Below is a small trained network, with its code and all its weights. Each question gives an input and a class and asks what happens when units are switched off, that is, made to give their printed mean instead of their output.

import numpy as np


def w(rows, s, z=0):
    codes = np.array(rows[::2]) - 128.0
    scale = np.full(codes.shape[1], s)
    scale[-1] = z or s
    return codes * scale


def norm(h):
    return h / np.sqrt((h * h).mean(-1, keepdims=True) + 1e-5)


def f(y):
    return y / 2 * (1 + np.tanh(0.7978845608 * (y + 0.044715 * y**3)))


def log_softmax(a):
    a = a - a.max(-1, keepdims=True)
    return a - np.log(np.exp(a).sum(-1, keepdims=True))


def net(x, mask):
    res = np.array(x, float).reshape(1, 4) / 4 @ E
    u = 0
    for l in range(3):
        y = f(norm(res) @ A[l][:, :-1].T + A[l][:, -1])
        res = res + np.where(mask[u : u + 4], y, B[l][:, -1]) @ B[l][:, :-1]
        u += 4
    return log_softmax(norm(res)[-1] @ U[:, :-1].T + U[:, -1])


A, B = {}, {}
E = w([
[69,254,133,8,103,97,163],'x0',
[217,58,73,132,132,141,93],'x1',
[94,161,105,89,172,143,151],'x2',
[67,91,121,119,198,115,106],'x3',
],0.0061)
A[0] = w([
[141,99,59,87,115,168,113,39],'L0N0',
[190,161,165,175,147,126,84,73],'L0N1',
[90,76,142,98,183,117,104,60],'L0N2',
[117,254,164,124,112,84,148,254],'L0N3',
],0.007,0.00079)
B[0] = w([
[254,84,219,77,238,70,141,145],'L0N0',
[186,179,110,209,126,189,72,141],'L0N1',
[73,54,234,15,147,145,31,153],'L0N2',
[58,193,170,211,148,151,196,253],'L0N3',
],0.0058,0.0059)
A[1] = w([
[149,110,139,187,69,166,84,142],'L1N0',
[188,86,139,199,93,156,117,111],'L1N1',
[168,66,138,161,138,162,119,224],'L1N2',
[77,255,121,72,97,141,184,251],'L1N3',
],0.0067,0.0017)
B[1] = w([
[120,204,86,97,135,220,109,159],'L1N0',
[171,100,87,174,1,184,128,173],'L1N1',
[132,214,94,65,116,42,171,174],'L1N2',
[114,137,219,208,121,96,220,255],'L1N3',
],0.0076,0.0079)
A[2] = w([
[164,67,7,226,3,130,119,167],'L2N0',
[44,93,152,71,174,134,84,2],'L2N1',
[137,99,141,165,104,215,123,103],'L2N2',
[202,183,138,119,94,250,137,77],'L2N3',
],0.0061,0.0018)
B[2] = w([
[87,223,83,128,50,126,128,255],'L2N0',
[69,190,110,119,180,232,2,148],'L2N1',
[114,161,51,118,138,113,73,149],'L2N2',
[119,63,45,102,152,162,73,183],'L2N3',
],0.0074,0.0052)
U = w([
[29,97,156,110,217,179,19,85],'0',
[126,168,10,168,24,166,89,184],'1',
[188,57,117,88,168,72,146,6],'2',
[55,174,223,203,126,102,254,233],'3',
],0.0087,0.0023)

Each question gives the input, the list of numbers given to net, and the class t.
The units are the neurons (one row each of A and B). Each row of codes is followed by its name. A weight is (code - 128) times the scale printed after its matrix; where a second scale follows, it is the last column's (A, B and U).
mask holds one flag per neuron, layer by layer. A switched-off neuron (its flag False) gives its mean, the last column of its row in B, instead of its output. The means were averaged over made-up inputs and are rounded, as every weight is.
A unit's drop is (log p(t) with every unit on - log p(t) with that unit switched off) / (log p(t) with every unit on - log p(t) with every unit switched off).
The circuit of an input: a set's keep is (log p(t) with only the set's units on - log p(t) with every unit switched off) / (log p(t) with every unit on - log p(t) with every unit switched off). Starting from all 12 units, units are removed one at a time, each time the one whose removal leaves the highest keep (on an exact tie, the one counted first), for as long as the keep stays at least 0.8.
units of the circuit, in order: the units of the circuit, biggest drop first
top k neurons: the k neurons with the biggest drops, biggest first
k most important neurons of layer l: the k neurons of layer l with the biggest drops, biggest first
drop of u: that unit's drop, to one decimal
input [1,7,4,3], class 2: units of the circuit, in order -> L0N0
input [-5,-5,5,-1], class 0: units of the circuit, in order -> L1N3; L0N3; L1N1; L2N0
input [6,3,-5,8], class 0: units of the circuit, in order -> L0N2; L2N1
input [-6,-8,3,3], class 0: units of the circuit, in order -> L1N3; L0N3
input [-2,7,-2,7], class 2: top 3 neurons -> L0N0; L0N2; L1N2
input [4,7,6,0], class 2: units of the circuit, in order -> L0N0; L0N3
input [-8,0,5,7], class 0: top 3 neurons -> L0N2; L1N3; L2N1
input [3,7,0,5], class 0: top 3 neurons -> L0N2; L1N3; L2N1
input [-7,-4,4,4], class 0: top 2 neurons -> L0N2; L1N3
input [3,7,4,6], class 0: top 2 neurons -> L2N1; L0N2
input [1,3,3,1], class 2: top 2 neurons -> L0N0; L0N3
input [-1,2,2,-2], class 1: top 2 neurons -> L1N1; L1N3
input [-1,1,7,0], class 0: top 2 neurons -> L1N3; L2N1
input [-4,4,5,4], class 2: most important neuron of layer 1 -> L1N2
input [-4,-3,5,1], class 0: drop of L1N3 -> 0.2
input [-2,-7,-8,-2], class 1: drop of L1N3 -> 0.2
input [0,4,7,0], class 2: drop of L1N3 -> 0.1
